Below is a small trained network, with its code and all its weights. Each question gives an input and a target symbol and asks what happens when units are switched off, that is, made to give their printed mean instead of their output.

import numpy as np


def w(rows, s, z=0):
    codes = np.array(rows[::2]) - 128.0
    scale = np.full(codes.shape[1], s)
    scale[-1] = z or s
    return codes * scale


def f(y):
    return np.maximum(y, 0)


def softmax(a):
    e = np.exp(a - a.max(-1, keepdims=True))
    return e / e.sum(-1, keepdims=True)


def log_softmax(a):
    a = a - a.max(-1, keepdims=True)
    return a - np.log(np.exp(a).sum(-1, keepdims=True))


def net(x, mask):
    ids = ['Φαβμτψ'.index(c) for c in x.split()]
    T = len(ids)
    res = E[ids] + P[:T]
    q, k, v = (res @ M[0].T for M in (Q, K, V))
    z = softmax(np.where(np.tri(T) > 0, q @ k.T / 3**0.5, -1e9)) @ v
    res = res + np.where(mask[0], z, O[0][:, -1]) @ O[0][:, :-1]
    y = f(res @ A[0][:, :-1].T + A[0][:, -1])
    res = res + np.where(mask[1:9], y, B[0][:, -1]) @ B[0][:, :-1]
    return log_softmax(res[-1] @ U[:, :-1].T + U[:, -1])


Q, K, V, O, A, B = {}, {}, {}, {}, {}, {}
E = w([
[106,124,126,79,213,73,158,106],'Φ',
[242,36,153,48,201,151,145,227],'α',
[58,116,92,152,137,143,193,99],'β',
[151,166,118,95,208,221,248,124],'μ',
[135,64,98,76,53,250,81,203],'τ',
[141,42,139,201,179,86,128,123],'ψ',
],0.017)
P = w([
[140,126,217,143,104,119,138,59],'0',
[190,124,155,76,61,63,206,161],'1',
[191,174,127,177,65,150,134,34],'2',
[113,102,138,68,126,87,197,195],'3',
[239,175,165,208,40,160,137,123],'4',
[100,85,96,90,151,77,176,185],'5',
[159,152,146,142,103,164,113,3],'6',
[82,94,60,109,161,36,177,171],'7',
[134,143,150,136,145,171,125,10],'8',
[134,109,41,101,234,13,174,163],'9',
[125,132,173,125,157,203,126,55],'10',
[104,118,40,153,186,35,166,177],'11',
],0.012)
Q[0] = w([
[81,147,173,88,159,31,196,147],'head 1',
[161,212,47,53,85,171,128,174],'head 1',
[147,88,119,163,156,88,1,79],'head 1',
],0.0089)
K[0] = w([
[95,59,184,186,178,45,246,169],'head 1',
[151,118,254,133,53,211,94,116],'head 1',
[78,23,43,129,148,146,107,213],'head 1',
],0.0079)
V[0] = w([
[165,162,167,156,166,2,145,79],'head 1',
[216,60,49,130,80,184,59,152],'head 1',
[130,92,35,31,124,163,146,166],'head 1',
],0.0079)
O[0] = w([
[165,168,138,19,97,54,85,100,253],'head 1',
[185,117,170,98,118,148,97,215,103],'head 1',
[133,57,206,121,67,120,156,255,140],'head 1',
],0.0089,0.0064)
A[0] = w([
[160,68,175,27,87,94,128,150,40],'neuron 1',
[127,150,202,149,11,116,169,126,104],'neuron 2',
[200,100,156,144,109,123,18,92,1],'neuron 3',
[53,170,110,205,44,160,121,100,56],'neuron 4',
[210,88,154,121,172,150,209,105,134],'neuron 5',
[110,70,169,121,55,106,127,107,26],'neuron 6',
[56,193,174,157,122,102,36,119,16],'neuron 7',
[99,154,129,146,164,63,78,200,74],'neuron 8',
],0.011,0.0054)
B[0] = w([
[49,124,126,158,106,147,133,130,245],'neuron 1',
[161,65,121,111,105,190,72,98,159],'neuron 2',
[144,139,226,118,211,108,180,153,168],'neuron 3',
[61,58,131,171,164,98,95,245,135],'neuron 4',
[73,201,128,138,68,102,72,145,249],'neuron 5',
[151,126,170,104,30,113,214,171,152],'neuron 6',
[125,81,95,116,49,88,254,147,134],'neuron 7',
[38,119,129,200,128,114,101,45,166],'neuron 8',
],0.0098,0.011)
U = w([
[161,124,68,2,25,56,155,125,217],'Φ',
[109,144,129,87,132,26,201,214,137],'α',
[73,104,78,192,133,81,88,91,123],'β',
[84,181,139,172,67,128,133,48,2],'μ',
[116,103,141,114,112,140,99,71,104],'τ',
[147,127,218,101,206,135,110,81,215],'ψ',
],0.0064,0.0062)

Each question gives the input, a string of symbols that net reads in full, and the target symbol t.
The units are the heads (3 rows each of Q, K, V and O) and the neurons (one row each of A and B). Each row of codes is followed by its name. A weight is (code - 128) times the scale printed after its matrix; where a second scale follows, it is the last column's (O, A, B and U).
mask holds one flag per unit, heads first, then neurons. A switched-off unit (its flag False) gives its mean, the last column of its rows in O or B, instead of its output. The means were averaged over made-up inputs and are rounded, as every weight is.
A unit's drop is (log p(t) with every unit on - log p(t) with that unit switched off) / (log p(t) with every unit on - log p(t) with every unit switched off).
The circuit of an input: a set's keep is (log p(t) with only the set's units on - log p(t) with every unit switched off) / (log p(t) with every unit on - log p(t) with every unit switched off). Starting from all 9 units, units are removed one at a time, each time the one whose removal leaves the highest keep (on an exact tie, the one counted first), for as long as the keep stays at least 0.8.
units of the circuit, in order: the units of the circuit, biggest drop first
k most important neurons: the k neurons with the biggest drops, biggest first
drop when u is switched off: that unit's drop, to one decimal
input Φ ψ τ α ψ Φ β ψ Φ ψ μ, target μ: units of the circuit, in order	(neuron 5)
input τ Φ τ α α Φ Φ β ψ ψ τ τ, target β: units of the circuit, in order	(head 1; neuron 8; neuron 3)
input ψ ψ β, target β: units of the circuit, in order	(neuron 4; head 1)
input ψ ψ α, target α: 2 most important neurons	(neuron 3; neuron 5)
input ψ ψ ψ, target ψ: units of the circuit, in order	(neuron 3; head 1)
input μ τ ψ τ ψ, target τ: units of the circuit, in order	(neuron 2; head 1)
input τ ψ Φ ψ μ τ ψ ψ ψ α ψ, target α: 2 most important neurons	(neuron 6; neuron 3)
input ψ ψ α β ψ Φ α μ α Φ α, target α: units of the circuit, in order	(head 1; neuron 5; neuron 2)
input α ψ ψ Φ ψ, target Φ: units of the circuit, in order	(head 1; neuron 6; neuron 1)
input Φ Φ ψ Φ Φ ψ Φ α ψ μ, target Φ: 3 most important neurons	(neuron 1; neuron 3; neuron 8)
input ψ ψ τ μ Φ α ψ α Φ ψ Φ α, target β: 2 most important neurons	(neuron 8; neuron 1)
input ψ ψ τ Φ ψ ψ ψ α ψ, target α: drop when head 1 is switched off	0.7
input Φ Φ ψ Φ α ψ Φ ψ τ ψ Φ τ, target α: drop when neuron 4 is switched off	0.0
input β Φ ψ, target ψ: units of the circuit, in order	(neuron 3)
input ψ ψ μ α ψ ψ ψ Φ ψ ψ Φ, target Φ: drop when neuron 6 is switched off	-0.2
